Each row of numbers stands for one element and depends on some of the facts below. Use the named rows to name the rest.

Known rows:
fidrin: [  2   2   0   1  -2   5  -1  -5   3  -1   0   7   3  15  -2  -1  -2   6
  -1  -4   4   1  -2  -1  -6  -1   0  14  -8   3   2  -1 -12   0   7   5
   2  -9   0  -6  -6   6   4   1  -3   1]
graklom: [  2   2  -1   1  -3   5  -1  -6   3  -1  -1   7   2  16  -2   0  -2   3
  -2  -5   4   2  -4   0  -7  -1  -1  14  -8   3   1  -1 -12   0   6   5
   2  -7  -1  -7  -6   6   5   1  -3   1]
nodrul: [  2   1   0   1  -2   4  -1  -6   3  -2   0   7   2  16  -3   0  -2   4
   0  -5   4   2  -2   0  -7  -2   0  14  -8   3   2  -1 -11   0   8   5
   1  -8  -3  -6  -6   7   4   0  -2   1]
gidrus: [ -1  -4  12  -4  11  -7  -3  -8  13  -2   0  13 -13 -11  -5  -4   8  21
  -4  11   3  30  -7   0  -8  -1   3 -11   9 -14  -6   8  -1   2 -11  -7
   0  20   1   8   9  -2  -4   3  11  10]
drefas: [-13  -5  11  -1  15   2  -3   0  11  -2  12   4 -15  -2  -4   2   3  17
   2  12   1  37  -2   0 -13  -2   5 -16   8 -16   7   0  14   5  -1 -12
  -2  15  -9   9  11  -3  -5  -1  14   5]
bratrik: [ -4   5   5   1  -6  -9  -5  -2  -2  -1  -2  -5   1 -37   5  -4   5 -18
  -2   5   1 -19  -6   2  10  -4  -2 -12  10  -6  -5  -2 -23   0  -4 -12
  -1  18   8   1   4  -7 -15   2 -10  -6]
fedebo: [ -3 -11  -1  -1   3   6   6   8 -12   6   1  -3   5  -7   5   6   6   7
   5   3  -2  14  -4   0   9   1  -3 -29   7  -3  -6   1  31  -1 -17  -8
  -2  -1  10  -6   6 -19   7   0  11   0]
brefis: [ -7   6   6   1  -6  -8  -5  -1  -1  -3  -3  -2   2 -36   7  -2   5 -21
  -2   4   2 -16  -8   2  11  -4  -1 -13   9  -6  -5  -2 -19   1  -3 -10
  -2  20   5   0   3  -8 -12   1  -9  -6]
sogros: [ -6   5  -8  -1  -3 -10   2  10   4 -12  -3 -20 -11 -16   2  -2   2 -16
   1   2  -9 -12  -9   4   5   8  -3  -3  13  -3  -1  10  12   1 -12   5
   3  11 -11  20  -7   2  -5  -3  -3   1]
reklum: [ 28  -7  -4  -7   6 -13   8  18  -5  21   0 -11   1  -9   7   7 -21  25
   0   7 -15 -11  10  -1   5  -3   6 -35  14  33 -16   8  11  -2 -10 -10
  -3   4  27 -12  12  -4   3   7  10   8]
klibrok: [  2   1  -1   1  -3   6  -2  -5   4   0   0   9   3  14  -2  -1   1   1
  -3  -5   3  -1  -3  -1  -6   0   1  17  -7   2  -1  -1 -12   1   6   6
   2  -6  -4  -6  -6   7   4   1  -1   1]
vaflir: [  7 -10  -2  -5   0  -4   5  -1  -9   4  -5   6   7 -17  -1   2  10  12
   5   0   1   6  -6  -1   7  -1  -4 -27   7  -2 -15   8  20  -2 -22  -5
  -3   5  10  -4   5 -17   7   2  10   1]
lugrim: [  3   1  -1   0  -4   5  -1  -7   3  -1  -1   8   5  11  -1  -1   1   4
  -2  -5   4   0 -10   0  -8  -1  -2  11  -7   2  -2   3 -13   1   3   5
   3  -7  -2  -7  -7   5   5   1  -2   1]
luplon: [-17  -2  -2   6   2  26   0   8  -4   1  12 -10   2  31   9   6  -3  -6
   0  -1  -2  15  -9   2  -6   4  -3   8  -8  -6  15 -13   8   5  10  -4
   6 -17  -3 -10  -5   0   3  -3   0  -3]
suve: [  4   2   0   1   0   4  -1  -5   3   2   1   6   4  15  -2  -3   0  10
  -1  -3   3   0   1  -1  -4  -2  -2  14 -11   2   4  -2 -12  -1   9   4
   3 -11   3  -4  -4   7   2   1  -5   3]
nazos: [ -3   1   4   4  -3   2   4  -4   3  -8 -10  -1  -7  35  -1   1 -12  -4
  -4  -3   8  17   6   2  -4   0   1  27 -10  -1   4  -8 -10  -2   1  10
   2 -11   9  -9  -2   4   4   0  -2   2]
mibul: [  7  -9  -1  -4   2  -5   6   0  -9   5  -5   5   5 -15  -2   2   8  13
   5   1   2   6   2  -1   9  -1  -2 -23   6   0 -12   6  21  -3 -20  -3
  -5   3  10  -4   6 -16   7   1   9   1]
fonipek: [ -6   6  -7  -1   2 -11   1   6   3 -11   0 -17  -7 -20  -2  -6  10  -5
   3   3  -8 -13  -3   2   7   6  -7  -3   7  -8   6   9  13  -1  -5   3
   2   6 -11  27  -6   2  -8  -3  -7   1]
daflik: [  2  15  -1  -2   9 -13   2  26   5  -2  -1 -15  -1 -14  10  -3  -8   3
  -3   5 -21 -14   0   0  14   8  -4  -9   3  10  13  10  17  -2  10   8
   0  12  -4  25  -6   9  -3  -4 -10   9]
kige: [  8 -10  -2  -5   0  -5   5  -2  -9   4  -5   7   6 -18  -2   2  10  13
   5   0   3   6  -4  -1   8  -2  -3 -28   7  -1 -14   9  20  -2 -22  -4
  -4   5   9  -3   5 -17   7   2   9   0]

Some facts about the elements:
begran trelil gitu; boklun trelil zogror; brafabrok trelil disen
bratroro trelil graklom; bratroro trelil pligar; brizetrar trelil klibrok
brizetrar trelil gafle; brodren trelil skugu; brodren trelil zinugril
brole trelil skasim; brole trelil faskun; brori trelil movi
broti trelil ruklibran; daflik trelil reklum; daflik trelil zogror
deka trelil disen; deni trelil gafle; deni trelil grobostok
deni trelil bigru; drasamon trelil gufli; drasamon trelil faskun
drasamon trelil bigru; drefas trelil naton; drefas trelil teska
drefas trelil disen; dritem trelil flisaste; dritem trelil drusko
fedebo trelil sozak; fedebo trelil brefis; fedebo trelil klotre
fedebo trelil disen; fidrin trelil mavos; flestak trelil vitoban
flestak trelil teska; flidris trelil gafle; flolel trelil pluzom
flolel trelil skugu; flutron trelil vaflir; flutron trelil disen
fogrok trelil bratrik; fonipek trelil drusko; gafle trelil disen
gesta trelil stefer; gesta trelil lita; gidrus trelil babror
gidrus trelil dozus; godrik trelil ruklibran; godrik trelil gufli
godrik trelil gafle; graklom trelil triklen; gratra trelil sozak
gratra trelil viluk; graver trelil tiskar; grison trelil skasim
grison trelil teska; grison trelil gota; grobostok trelil mupul
grobostok trelil kige; grobostok trelil naton; grodral trelil reklum
gufli trelil disen; klibrok trelil brefis; klibrok trelil kinur
klobaklu trelil deka; kloguk trelil reklum; klotre trelil reklum
klotre trelil disen; klusedru trelil metu; lemun trelil disen
lifam trelil skibrar; lifam trelil gota; lita trelil zogror
luplon trelil disen; menol trelil gitu; mibul trelil tredrak
mivan trelil pligustel; mivan trelil faskun; movi trelil zinis
movi trelil stonon; naton trelil skasim; naton trelil bigru
nazos trelil movi; neba trelil kodoklol; neba trelil disen
nefle trelil broti; nefle trelil disen; neflom trelil skasim
nodrul trelil kige; nopok trelil kodoklol; paklen trelil flisaste
pekom trelil gafle; pekom trelil teska; pibolem trelil veskerus
pladri trelil gafle; pladri trelil stonon; pledan trelil lita
pleklivu trelil skibrar; pliskodri trelil ruklibran; ploplom trelil mupul
ploplom trelil brori; ploplom trelil kodoklol; pluzom trelil disen
pudaskal trelil reklum; reklum trelil faskun; ruklibran trelil mivan
ruklibran trelil faskun; ruklibran trelil disen; sibak trelil skibrar
sibak trelil rudribik; sidedru trelil skasim; sidedru trelil paklen
sidedru trelil grison; sistibe trelil skibrar; sistibe trelil gafle
sistibe trelil veskerus; skasim trelil reklum; skibrar trelil brifo
sogros trelil pudaskal; sogros trelil kodoklol; sozak trelil tigin
stefer trelil teska; stefer trelil gitu; stefer trelil reklum
stigo trelil tiskar; stonon trelil pligustel; stukibo trelil zekugan
stukibo trelil zogror; suve trelil mavos; suve trelil zekugan
suve trelil trebir; tibil trelil luplon; tibil trelil traluflo
tiskar trelil deka; traluflo trelil gafle; trebir trelil bratrik
trebir trelil faskun; vigril trelil lugrim; vigril trelil dadrobu
vitoban trelil bezen; zatra trelil bezen; zekugan trelil drusko
zinis trelil bapir; zinugril trelil disen; zisa trelil stonon
babror rustim a; bapir rustim a; begran rustim e
bezen rustim b; bigru rustim a; boklun rustim a
brafabrok rustim c; bratrik rustim c; bratroro rustim a
brefis rustim c; brifo rustim a; brizetrar rustim a
brodren rustim b; brole rustim d; brori rustim b
broti rustim b; bulitril rustim a; dadrobu rustim a
daflik rustim d; deka rustim b; deni rustim e
disen rustim b; dozus rustim c; drasamon rustim a
drazer rustim e; drefas rustim f; dritem rustim c
drusko rustim d; faskun rustim d; fedebo rustim b
fidrin rustim a; flestak rustim a; flidris rustim d
flisaste rustim a; flolel rustim a; flutron rustim e
fogrok rustim b; fonipek rustim d; gafle rustim f
gesta rustim b; gidrus rustim f; gitu rustim a
godrik rustim a; gota rustim a; graklom rustim a
gratra rustim a; graver rustim d; grison rustim a
grobostok rustim c; grodral rustim b; gufli rustim a
kige rustim b; kinur rustim a; klavevi rustim b
klibrok rustim a; klobaklu rustim b; kloguk rustim d
klotre rustim a; klusedru rustim d; kodoklol rustim a
lemun rustim a; lifam rustim a; lita rustim a
lugrim rustim a; luplon rustim a; mavos rustim b
menol rustim a; metu rustim c; mibul rustim b
mivan rustim a; movi rustim d; mupul rustim a
naton rustim a; nazos rustim a; neba rustim b
nefle rustim d; neflom rustim a; nodrul rustim a
nopok rustim d; paklen rustim c; pekom rustim a
pibolem rustim a; pladri rustim a; pledan rustim c
pleklivu rustim b; pligar rustim a; pligustel rustim a
pliskodri rustim a; ploplom rustim a; pluzom rustim a
pudaskal rustim b; rastos rustim c; reklum rustim b
rudribik rustim a; ruklibran rustim b; sibak rustim a
sidedru rustim a; sistibe rustim c; skasim rustim a
skibrar rustim a; skugu rustim a; sogros rustim d
sozak rustim a; stefer rustim c; stigo rustim b
stonon rustim a; stukibo rustim f; suve rustim a
teska rustim a; tibil rustim b; tigin rustim f
tiskar rustim c; traluflo rustim d; trebir rustim c
tredrak rustim a; trigoguk rustim d; triklen rustim a
vaflir rustim b; veskerus rustim a; vigril rustim a
viluk rustim b; vitoban rustim a; zatra rustim c
zekugan rustim b; zinis rustim c; zinugril rustim a
zisa rustim a; zogror rustim a

Name these rows:
No name comes twice in this set of rows, the named rows included.
[-14   3  -2   4  -4 -16   9   9   2 -24 -19 -33 -28  13   1  -2 -11 -29
  -3   4   0  10  12   8  10  11   0  23  10 -12   2  -3  12  -4 -21  13
   3   3   8  17   1  -3  -7  -4  -3   2]  movi
[  0  -2   2   4  -4   0   4  -5   2  -6 -13  -6 -12  37  -1  -1 -12  -8
  -6  -1   9  13  12   3  -3   2   3  35  -6   0  -2 -10 -16  -2  -4   9
   4 -15  18 -11   1   5   1   2  -2   3]  stonon
[  9 -16  -9   0   7   2   6   7 -15  18   8 -21  -2  -6   1   0   7  18
   6   9  -6  -5  12   0   8   0  -2 -25  12   4 -11  -5  18  -2 -21 -19
   2 -15  27  -8  15 -15  -6   5  11   1]  ruklibran
[ -4   0  -2   4  -1   4  -2  -2   3   3  -5  12  -8  23  -4  -3   0 -19
  -7  -2   5  -6  22  -2   0   5  11  46  -1   1  -5 -11  -6  -2   9  14
  -1 -10  -6  -4   0  13   1   0   3  -2]  pladri
[  5   3   2   2  -2 -14  -4   0  -2   8   2 -19  -6 -31   3  -7  -1  -9
  -1   9  -3 -30   8   3   8  -7   1 -11  13   4  -6  -7 -31   0  -3 -19
   1   9  22  -2  11  -3 -23   6 -10  -3]  trebir
[ -7 -10   5   0  -3  10  -4  -3 -10  -8   5 -22   3   6   8   5 -16 -18
  -5   1  -9  19  -3  -3  -8  17   0 -46  -6 -11  12  -2  23   4   1 -10
   8   0 -15  23  19  -7   1  -3   3  -7]  flutron
[-13 -12  -1   2   6  15   7  13 -17   3   6 -14   4   4   9   9   4   3
   8   5  -2  26  -2   2   9   3  -6 -29   4 -10   4  -8  42   1 -15 -12
  -2  -7  11  -7   8 -24   5  -3  11  -3]  deka
[ -1   1  -4   2   0   7  -5  -2   4   7   2  18  -2  11  -5  -3   7 -13
  -5  -3   3 -15  16  -3  -2   4  10  36   0   2  -5  -6  -6   0  13  11
  -1  -8 -14  -2  -3  15   2   0   4  -3]  brizetrar
[ -5   5  -8  -2  -1 -10   0   4   3 -10   0 -16  -5 -24  -1  -6  12  -6
   3   2  -8 -15  -9   3   5   6  -8  -7   8  -8   2  12  10   0 -11   3
   3   9 -11  25  -7   1  -7  -3  -6   0]  drusko
[ -5   4 -10  -2  -3 -10   1   5   4 -11  -1 -18  -8 -22   0  -4   9 -11
   2   2  -7 -17 -10   3   4   6  -5  -5  12  -6  -1  12  11   1 -12   2
   4   9 -13  23  -7   2  -7  -3  -3   0]  trigoguk
[-18   2 -10   3   2   4   2  17  -2  -9   8 -32 -10  -9   7  -1   6 -17
   4   5 -12  -6  -8   5   6  10  -6  -6  11 -11  10   1  24   3  -9  -4
   6   1 -12  21  -5  -2  -9  -5  -2  -2]  nefle
[ 14  10   2  -3   7  -5   2  15  11   7   9   1   0  25   1  13 -38  14
   2  -4  -9   1  12  -2 -15 -10  11   1  -7  34  16   0  -6   2  34   5
  -7   2  -9 -10  -5  20   7  -1   0   5]  skasim
[ 11 -11  -4  -3   4  -5   5   1 -11  12  -1  -3   2 -16  -3  -2  12  17
   4   5  -1  -4  10  -2  10   0  -2 -18   8   1 -13   2  17  -4 -21  -8
  -2  -5  19  -3  11 -14   0   4   9   1]  broti
[ -7   8   8   2  -2 -10  -5  -1  -2  -4  -1  -4   0 -31   2  -2   2 -17
   1   4   2 -13   4   2  10  -6   0 -10   5  -7   5  -6 -16   0   4 -10
  -5  18   3   3   4  -7 -15  -1 -11  -7]  paklen
[  6  -7   6  -5  -7  -5  -5 -11  -4  -9  -4  -7   4  -4   2   3 -18 -14
  -7  -2  -6   9  -1  -5 -10  13   3 -42  -4  -2   1   9   9   2   0  -2
   5  10 -19  25  17  -1   5  -1   3  -4]  begran

Now the same elements, written a new way:
Some elements and their rows:
bezen: [  1  -9  11  -5  -5  13 -29  37   3  -4  14  -2]
zatra: [ -4 -10   2   4   7  12  12  10  13   6   7   2]
bratrik: [ -6 -20   3  -4   0   5   5   6   7  16   1   8]
brefis: [-10 -15   5  -1   4   2   2   3  17  10   9   5]
ruklibran: [ -3  -2  16 -19  -4   9 -26  33  -3   5  17  -3]
klusedru: [-5 -3  0  7  2  2 11 -2 -3 -7  1  7]
flisaste: [  5  -3  -9   8  -3 -10  -1 -13  -5   1 -13   3]
stefer: [ -2 -11   2   1  15  13   8  10  10  10   4  -3]
sozak: [  0   4  -6   4   1 -13   3 -16   1  -6  -1  -3]
tigin: [ -1  -6   7  11   7 -14  14 -18   5  -5  -2   8]
fonipek: [ -3  -5   0   4   5   0  12   1 -11   3  -5   8]
veskerus: [  0   7  -6  11  -9 -10   0 -12   6  -1 -10   4]
deka: [ -6  -4  12 -15  -3   7 -26  32   0  -1  21  -3]
tiskar: [-10 -13   4  -3   3   4   7   4  15   8  12   4]
nodrul: [  5   9  -5   3   0  -1   6 -14  -2  -5  -7  -3]
klotre: [  1   6  -5   2   7 -11   2 -16  -2  -2  -3  -6]
pledan: [ -3 -14   0   0   9  11  12  10   6  10   5   1]
brole: [-3  0  6  2  9  3  8 -3 -7  4 -8  4]
zinugril: [ -2   5  -4   1   2 -12   1 -17   0  -2  -2  -4]
neba: [ -2   3  17 -18  -1  16 -20  33  -2  -1  21  -6]

Which element is each row?
No name comes twice in this set of rows, the named rows included.
[ -2  -9  12 -11  -5   9 -26  35   0  -2  22  -3]  viluk
[  4   0  -5  10   4  -9  -6 -14   6  -4 -14  -3]  teska
[ -6 -13  17 -16  -5   3 -38  29   6   0  17   0]  disen
[  4  -3   9 -11   4  17 -21  40  -6   0  16  -6]  gesta
[  4   1  -3  -2  -5  -7  -1 -20  -1  -2 -11   3]  pligustel
[ -4 -15   0   5   0  -4   2  -2  -7   3  -9  12]  drusko
[  3  12  -3  -1   3  -5   7 -14  -7   1  -7  -4]  drasamon
[  3   4  -3  -1  -8  -3   1 -19   0  -4 -11   2]  stonon
[  5  -3  -4   1  -1  -5  -4 -20   3  -9  -8  -2]  kodoklol
[ -1   7  -2   0   1 -12   0 -18  -1   2  -7  -2]  gufli
[  1  -6   9 -10  -9  14 -21  37  -3  -3  18   1]  klavevi
[  2   2  -2   4   0  -8  -4 -17   3  -1 -12  -1]  bigru

